Rows and roughly how far along a hidden order each lies, from 0 to 20
[ -1  85   6  -2  -2   0  17  11  21  -3   6   3   6   1   5   1   7   5
   0   7  -1   4  15   5   5  16   4   4  10  11  -8   1  20  -2   4   5
   4  -2  13   2  -9  11  76  14   7  -3   2   2  -1 -10  -3   5  -1  14
   4   2   2   6   1   3   1   9   2   5   5   3   4  -4  11   5  -3  -7
   9  -1   6  -6   1  15   5   1  19   8  -1   1   9  12   0   7  -3   6
   4   1   4   0  21]
18
[  0  87   0  -1  -2  -1  23   8  11  -1   8   1   5   2   3   4   2   2
  -1   6   1   2  13   7   3  19   2   5  10   7  -5   4  21  -2   3  12
   2  -2  10   0  -6  12  70   8  16   2   2   2   2  -4  -2   3  -2  22
 -15   0   2   6   2   4   1   9   2   4   2   2   4  -3   9   3  -8  -7
   7   2   2   4   3  14   9   2   8  11   2   3  10  10   2   4  -3   6
   4   4   4   3  40]
20
[  0 127   2  -5  -8  -4  19  14  28  -4  13   7   3   1   2   4  15   7
  -3  10  -2   4  25  12   9   9   6   6  18   1 -19   4  28  -5   7  15
   2  -3   8   1 -19  15  67   8   5  -3   1   2   0 -23  -5   9  -6  16
   9   0   5   2   1  10   1   9  -2   6   5   5   7 -13   8   8   6 -18
  13   1   9   9   4   6   6   2  21   4  -4   3   6  23   2   4 -10  11
  -1   8   1   4  40]
13
[  0  73   1   1  -4   1  18   9  21   2   9   4   0   3   0   2   5   8
  -1   5   3   1  21   6   4  22   3   4   9   7  -3   4  15  -1   4   9
   6  -1   5   1  -7  17  47  15   7   6   1   3   2  -9  -1  10  -2   8
  11   0   2   5  11   3   1   9   4   5   5   3   6  -8   5   0  15 -12
   3   2   7   3   3  14   8   2  21   6   1   4   5  16   2  16   1   6
   5   9   4   4  41]
12
[  0 119   1  -4  -5  -3  11  11  16  -4  10   5   5   1   2   4  14   3
  -2   8  -2   4  13   8  11  14   4   6  17  -1 -15   3  31  -4   5  23
   0  -1   4   2 -15   8  56   2  26  -4   5   2   0 -16   2   6  -3  22
   5  -1   4   1  10   8   1   7   1   4   4   6   6  -9   6   6   1 -13
   9   1   2  10   2   2   6   1  13   5  -1   4  11  19   2   0  -8  10
   3   6   1   3  26]
16
[ 1 22  1  1  1  6  2  4  9  6  5  0 -1  1  0  3  2  5  2  1  5  0 27  1
  2 23  2  1  1  4  9  7  0  1  0  6  6  4  4  0 11 20 24 19  4  8  1  1
  1  4  4 16 -1  0 29  3  0  8 16  4  0  3  3  3  4  1  6  6  6 -2 31  1
 -3  5 18 15  2 12  5  0 21  7  2  3  1 15  1 21  6  4  2 13  2  2 19]
5
[ 0 53  4  0  1  4  8  6  9  1  8  0 10  1  5  7  3  4  2  4  0  2  0 -3
 11 16  3  0  6  8  5  2  9  1 -1 24  3  3  5  3  1 15 44  4 22  4  6  2
  1  5  7  6  3 20  9  2  0  7 21 -1  1  3  3  2  6  2  2  3  8  3  3  4
  2  3  4 18  0  2  5 -1 18 11  3  4  8 16  0  8  2  5  7 -2  4 -1 25]
14
[ -1  58   5   0  -3   3   4   4  17   1   9   5   0   1   0  -1   6  12
   0   5   2   2  35   2   5  14   4   3   7   8  -3   6  11   0   3   2
   9   1   0   2  -6  31  15  19   2   4   1   3   0 -10  -2  18  -1   6
  21   1   2   3  11   7   1   8   4   4  11   2   5  -8   2   2  30  -9
   3  -1  21  22   2   8   0   2  26  -5  -1   2   3  10   1  22  -1   7
   5  19   5   1  29]
5
[  1  61  -1  -2  -4   1   7   3  15   3   3   5  -3   2  -1   1  10   4
  -1   4   3   1  55  10   1   7   4   4   7  -5  -6   6   7  -4   5   4
   3   0   4  -1  -2  20   4  28   0   1  -2   1   0 -10  -2  22  -5   0
  27   2   3   2   2  10   0   5  -2   4   2   3   7  -5   4   2  61 -13
   6   3  20   8   4  11   2   1  22   0  -2   2   0  15   3  20  -2   6
  -3  17  -1   5  18]
1
[  1  75   3  -3  -2   0   5   6  13  -2  13   4   7  -1   4   6   7   5
   0   8  -4   5   7   3  16   1   5   4  13   4  -9   7  14  -2   2  29
   1   7   4   3  -4  16  20   2  23   0   6   2   0 -11  10  10   0  15
   2   1   3   2  24   4   1   3   0   2   7   4   6  -4   3   6   1  -3
   6   2   5  57   0  -4   1   1  12  -1  -1   5   4  19   1   2  -3  10
   4   5   2   0  18]
7
[  1  41  -1   1  -2   2   2   4  15   5   6   4  -5   2  -2   0   7   6
   0   3   6   0  50   5   1  10   3   3   5  -2   1   7   7  -2   3   5
   6   0   0  -1   2  25   5  28   3   8   0   2   2  -6   0  16  -4   2
  26   1   2   4   9   8   0   5   1   3   3   1   9  -2   2  -2  53 -12
   1   3  21  11   4   8   3   1  19   1   1   3   3  11   3  19   3   4
   0  18   2   5  17]
4
[  1  57   4  -2  -2   1   4   4  16  -1  12   5   1   0   1   2   7   5
  -1   5  -2   5   1   3  17   0   4   3  10   6  -7   7  11  -2   3  24
   4  10   2   3  -4  31  26   2  13   2   7   1   0 -11  11  13  -1   3
  11   0   2   0  20   5   1   5   0   3   8   3   6  -7   3   4  -2  -8
   4   0   9  63   1  -2   0   1  10  -3  -3   5   1  18   1  22  -4   8
   2  18   2   0  19]
0
[-1 41  7 -1 -1  4 21  8 16  1  4  1  4  0  1  2  3  9  2  3  1  2 32  2
  3 25  2  2  6 14  0  1  5  1  1  4  7  0 14  2 -2 14 57 27  1  0  1  2
  0 -4 -2 12  2  2 13  4  2  8  2  1  1  8  4  5  7  2  1  0 12  2 44 -4
  4  0 18 -1  1 16  5  1 26  8 -1  0  2 11 -1 16  0  4  4  3  5 -1 41]
13
